Below are the code and all the weights of a small trained network. Each question names an input and a class and asks about switching units off, where a switched-off unit gives its printed mean instead of its output.

import numpy as np


def w(rows, s, z=0):
    codes = np.array(rows[::2]) - 128.0
    scale = np.full(codes.shape[1], s)
    scale[-1] = z or s
    return codes * scale


def f(y):
    return np.maximum(y, 0)


def log_softmax(a):
    a = a - a.max(-1, keepdims=True)
    return a - np.log(np.exp(a).sum(-1, keepdims=True))


def net(x, mask):
    res = np.array(x, float).reshape(1, 6) / 4 @ E
    y = f(res @ A[0][:, :-1].T + A[0][:, -1])
    res = res + np.where(mask, y, B[0][:, -1]) @ B[0][:, :-1]
    return log_softmax(res[-1] @ U[:, :-1].T + U[:, -1])


A, B = {}, {}
E = w([
[124,130,125],'x0',
[49,1,183],'x1',
[128,129,132],'x2',
[125,126,130],'x3',
[28,172,43],'x4',
[80,209,247],'x5',
],0.007)
A[0] = w([
[170,115,151,253],'n0',
[95,168,157,68],'n1',
[86,150,104,244],'n2',
[104,124,157,4],'n3',
[157,111,145,234],'n4',
[160,199,102,153],'n5',
[64,147,137,77],'n6',
[104,116,138,108],'n7',
[128,57,152,86],'n8',
[123,185,195,21],'n9',
[120,59,156,159],'n10',
[148,80,82,136],'n11',
[164,136,184,86],'n12',
[206,123,247,25],'n13',
[75,153,182,100],'n14',
[94,105,133,124],'n15',
[55,130,88,84],'n16',
[77,63,138,70],'n17',
[78,99,74,180],'n18',
[118,123,127,227],'n19',
[145,64,52,37],'n20',
[138,103,101,55],'n21',
[71,87,154,69],'n22',
[119,43,151,99],'n23',
[85,175,202,65],'n24',
[138,112,146,118],'n25',
[48,141,57,177],'n26',
[153,74,87,149],'n27',
[109,156,172,53],'n28',
[53,118,112,126],'n29',
[60,177,114,172],'n30',
[151,89,81,29],'n31',
[182,159,92,33],'n32',
[125,184,125,129],'n33',
[184,162,135,204],'n34',
[247,137,127,169],'n35',
[124,117,165,77],'n36',
[70,179,67,187],'n37',
[83,72,145,57],'n38',
[94,88,104,149],'n39',
],0.014,0.0044)
B[0] = w([
[97,74,239,219],'n0',
[160,139,97,172],'n1',
[137,73,176,219],'n2',
[122,169,92,142],'n3',
[124,92,207,201],'n4',
[12,94,38,235],'n5',
[176,86,104,173],'n6',
[123,129,112,153],'n7',
[98,127,98,193],'n8',
[151,188,77,197],'n9',
[71,102,102,217],'n10',
[214,176,160,196],'n11',
[133,101,122,186],'n12',
[150,98,139,246],'n13',
[213,206,155,201],'n14',
[118,169,99,170],'n15',
[161,90,160,193],'n16',
[68,152,3,203],'n17',
[93,107,196,216],'n18',
[112,146,176,185],'n19',
[204,207,74,201],'n20',
[165,209,106,147],'n21',
[80,148,74,194],'n22',
[115,162,105,213],'n23',
[208,223,60,215],'n24',
[134,64,111,150],'n25',
[182,83,205,244],'n26',
[208,214,196,202],'n27',
[179,171,98,168],'n28',
[168,135,136,197],'n29',
[158,61,200,222],'n30',
[204,216,82,167],'n31',
[106,132,51,182],'n32',
[111,92,97,191],'n33',
[30,52,69,226],'n34',
[109,83,135,255],'n35',
[120,138,141,156],'n36',
[134,70,189,241],'n37',
[76,147,44,191],'n38',
[121,99,126,189],'n39',
],0.0053,0.0075)
U = w([
[207,222,79,48],'0',
[130,38,166,84],'1',
[109,101,116,254],'2',
[29,116,9,38],'3',
[115,100,131,198],'4',
],0.012,0.0051)

Each question gives the input, the list of numbers given to net, and the class t.
The units are the neurons (one row each of A and B). Each row of codes is followed by its name. A weight is (code - 128) times the scale printed after its matrix; where a second scale follows, it is the last column's (A, B and U).
mask holds one flag per neuron, in row order. A switched-off neuron (its flag False) gives its mean, the last column of its row in B, instead of its output. The means were averaged over made-up inputs and are rounded, as every weight is.
A unit's drop is (log p(t) with every unit on - log p(t) with that unit switched off) / (log p(t) with every unit on - log p(t) with every unit switched off).
The circuit of an input: a set's keep is (log p(t) with only the set's units on - log p(t) with every unit switched off) / (log p(t) with every unit on - log p(t) with every unit switched off). Starting from the 12 units with the biggest drops (on a tie, the unit counted first), units are removed one at a time, each time the one whose removal leaves the highest keep (on an exact tie, the one counted first), for as long as the keep stays at least 0.8.
circuit, biggest first: the units of the circuit, biggest drop first
unit that matters most: the unit with the biggest drop
k most important neurons: the k neurons with the biggest drops, biggest first
drop when u is switched off: that unit's drop, to one decimal
input [1,6,-7,-4,6,-7], class 0: unit that matters most	n20
input [4,7,-2,-1,2,2], class 3: circuit, biggest first	[n17; n38]
input [-2,5,4,5,-8,8], class 0: circuit, biggest first	[n24; n14]
input [6,7,-3,3,-1,-7], class 0: circuit, biggest first	[n27; n20; n31]
input [-3,-6,2,-5,-7,1], class 1: circuit, biggest first	[n0; n35]
input [-5,-8,2,-6,1,6], class 3: 2 most important neurons	[n5; n34]
input [-5,-8,2,-8,8,0], class 1: circuit, biggest first	[n37; n26; n30]
input [2,-1,-5,5,1,7], class 0: circuit, biggest first	[n24; n14]
input [-1,-8,3,-7,-1,7], class 3: circuit, biggest first	[n5; n34]
input [0,7,8,-6,3,-3], class 3: 2 most important neurons	[n17; n38]
input [-5,5,3,-1,7,-5], class 1: 2 most important neurons	[n26; n18]
input [1,7,-2,-7,-6,8], class 0: 2 most important neurons	[n24; n14]
input [3,-6,3,-8,7,-2], class 2: 2 most important neurons	[n5; n0]
input [3,0,8,2,-8,-8], class 0: unit that matters most	n20
input [-5,6,5,0,-4,-1], class 3: drop when n10 is switched off	0.1
input [0,-8,-3,-5,6,4], class 3: drop when n5 is switched off	1.4
input [-2,4,0,-1,-1,4], class 0: drop when n5 is switched off	0.2
